Below are the code and all the weights of a small trained network. Each question names an input and a class and asks about switching units off, where a switched-off unit gives its printed mean instead of its output.

import numpy as np


def w(rows, s, z=0):
    codes = np.array(rows[::2]) - 128.0
    scale = np.full(codes.shape[1], s)
    scale[-1] = z or s
    return codes * scale


def norm(h):
    return h / np.sqrt((h * h).mean(-1, keepdims=True) + 1e-5)


def f(y):
    return np.maximum(y, 0)


def log_softmax(a):
    a = a - a.max(-1, keepdims=True)
    return a - np.log(np.exp(a).sum(-1, keepdims=True))


def net(x, mask):
    res = np.array(x, float).reshape(1, 8) / 4 @ E
    u = 0
    for l in range(2):
        y = f(norm(res) @ A[l][:, :-1].T + A[l][:, -1])
        res = res + np.where(mask[u : u + 13], y, B[l][:, -1]) @ B[l][:, :-1]
        u += 13
    return log_softmax(norm(res)[-1] @ U[:, :-1].T + U[:, -1])


A, B = {}, {}
E = w([
[60,19,124,233,185],'x0',
[128,128,129,128,128],'x1',
[76,201,238,213,58],'x2',
[190,53,130,158,2],'x3',
[127,127,128,128,127],'x4',
[128,126,130,127,127],'x5',
[129,128,129,127,129],'x6',
[128,129,127,128,128],'x7',
],0.0039)
A[0] = w([
[181,154,51,61,115,127],'L0N0',
[67,93,186,213,146,138],'L0N1',
[209,77,40,159,74,98],'L0N2',
[122,31,123,145,186,100],'L0N3',
[108,182,102,87,226,62],'L0N4',
[131,64,169,159,162,44],'L0N5',
[235,115,194,31,50,101],'L0N6',
[245,186,140,93,141,56],'L0N7',
[79,218,133,173,191,83],'L0N8',
[117,82,56,47,109,79],'L0N9',
[141,197,105,24,77,59],'L0N10',
[188,87,137,146,75,3],'L0N11',
[201,101,114,199,1,70],'L0N12',
],0.0055,0.0045)
B[0] = w([
[201,177,190,220,150,242],'L0N0',
[156,223,54,115,83,253],'L0N1',
[60,41,209,45,147,219],'L0N2',
[128,207,4,178,84,216],'L0N3',
[57,98,194,20,111,208],'L0N4',
[72,104,57,169,120,148],'L0N5',
[62,190,28,138,72,251],'L0N6',
[88,157,54,133,96,187],'L0N7',
[109,27,155,17,91,210],'L0N8',
[234,128,202,189,178,197],'L0N9',
[108,174,40,142,94,218],'L0N10',
[42,22,229,31,31,140],'L0N11',
[14,74,183,27,140,232],'L0N12',
],0.0042,0.0031)
A[1] = w([
[144,124,95,70,220,158],'L1N0',
[163,215,123,76,156,118],'L1N1',
[197,44,96,80,93,176],'L1N2',
[136,68,150,139,77,57],'L1N3',
[242,101,97,142,174,3],'L1N4',
[48,134,134,106,254,90],'L1N5',
[184,61,42,122,188,146],'L1N6',
[171,207,167,86,87,148],'L1N7',
[62,64,90,210,91,81],'L1N8',
[131,153,217,180,13,34],'L1N9',
[115,32,131,170,80,153],'L1N10',
[48,190,151,120,89,134],'L1N11',
[105,75,46,210,194,142],'L1N12',
],0.0065,0.0024)
B[1] = w([
[81,114,204,196,148,212],'L1N0',
[117,88,97,171,41,214],'L1N1',
[81,151,212,151,191,195],'L1N2',
[62,135,120,66,155,156],'L1N3',
[136,130,195,209,226,161],'L1N4',
[165,61,160,48,39,205],'L1N5',
[129,166,186,196,134,216],'L1N6',
[118,66,72,155,155,230],'L1N7',
[168,182,45,78,67,199],'L1N8',
[159,116,157,145,255,212],'L1N9',
[133,147,130,52,137,193],'L1N10',
[190,91,115,162,182,253],'L1N11',
[181,205,76,118,64,209],'L1N12',
],0.0059,0.0047)
U = w([
[141,189,5,134,52,254],'0',
[85,70,193,22,102,90],'1',
[167,143,193,220,204,32],'2',
],0.015,0.00095)

Each question gives the input, the list of numbers given to net, and the class t.
The units are the neurons (one row each of A and B). Each row of codes is followed by its name. A weight is (code - 128) times the scale printed after its matrix; where a second scale follows, it is the last column's (A, B and U).
mask holds one flag per neuron, layer by layer. A switched-off neuron (its flag False) gives its mean, the last column of its row in B, instead of its output. The means were averaged over made-up inputs and are rounded, as every weight is.
A unit's drop is (log p(t) with every unit on - log p(t) with that unit switched off) / (log p(t) with every unit on - log p(t) with every unit switched off).
The circuit of an input: a set's keep is (log p(t) with only the set's units on - log p(t) with every unit switched off) / (log p(t) with every unit on - log p(t) with every unit switched off). Starting from the 12 units with the biggest drops (on a tie, the unit counted first), units are removed one at a time, each time the one whose removal leaves the highest keep (on an exact tie, the one counted first), for as long as the keep stays at least 0.8.
units of the circuit, in order: the units of the circuit, biggest drop first
top k neurons: the k neurons with the biggest drops, biggest first
k most important neurons of layer l: the k neurons of layer l with the biggest drops, biggest first
drop of u: that unit's drop, to one decimal
input [8,-6,-6,-6,6,-6,4,-3], class 0: most important neuron of layer 1	[L1N12]
input [2,-7,-6,-8,-5,-5,7,0], class 1: top 2 neurons	[L1N5, L0N4]
input [8,-8,-7,-5,-1,-4,0,-2], class 0: top 2 neurons	[L0N3, L1N12]
input [-5,-2,-7,6,-1,-4,2,-7], class 2: top 3 neurons	[L0N9, L0N0, L1N2]
input [0,7,-1,-1,4,8,-8,-8], class 1: 2 most important neurons of layer 0	[L0N4, L0N1]
input [5,1,-1,-5,5,0,3,-3], class 0: top 4 neurons	[L0N3, L1N12, L0N12, L0N2]
input [2,2,2,2,-8,-5,7,-7], class 0: top 4 neurons	[L1N8, L0N0, L0N1, L0N9]
input [7,-2,-6,4,-7,2,6,4], class 0: top 3 neurons	[L0N3, L1N12, L1N8]
input [-6,-6,-7,-5,-6,-4,-4,6], class 2: top 3 neurons	[L0N9, L0N0, L1N0]
input [-7,-1,3,8,-6,-5,2,4], class 1: top 4 neurons	[L0N12, L0N1, L0N3, L1N12]
input [-2,-7,-2,3,4,-7,8,0], class 1: top 2 neurons	[L0N2, L0N12]
input [2,1,5,5,3,1,-6,0], class 1: top 2 neurons	[L0N12, L0N0]
input [-6,-5,-8,5,7,-3,-3,-2], class 2: top 2 neurons	[L0N9, L1N2]
input [1,8,6,8,5,-8,8,-7], class 1: units of the circuit, in order	[L0N12]
input [-6,-1,4,-8,4,-4,-3,6], class 1: 2 most important neurons of layer 0	[L0N8, L0N1]
input [-7,2,-5,8,-6,-6,3,-7], class 1: 4 most important neurons of layer 0	[L0N2, L0N12, L0N1, L0N3]
input [2,2,-2,-3,7,-4,6,-3], class 1: top 2 neurons	[L0N4, L1N5]
input [-7,-2,2,8,2,-4,1,-3], class 1: 4 most important neurons of layer 1	[L1N12, L1N8, L1N9, L1N1]
input [5,-3,5,5,5,-1,8,-4], class 0: top 3 neurons	[L1N8, L0N1, L0N4]
input [7,-6,4,-7,6,5,7,3], class 0: 3 most important neurons of layer 0	[L0N1, L0N12, L0N2]
input [7,-3,1,-7,-5,-4,-8,3], class 0: top 2 neurons	[L1N12, L0N3]
input [5,-6,-7,4,-1,4,1,-4], class 2: most important neuron of layer 1	[L1N2]
input [0,-4,-4,3,7,-6,3,5], class 2: drop of L0N9	0.3
input [4,-2,2,-7,4,-3,2,3], class 1: drop of L1N5	0.1
input [6,-4,0,3,7,-7,4,2], class 0: drop of L0N10	0.0
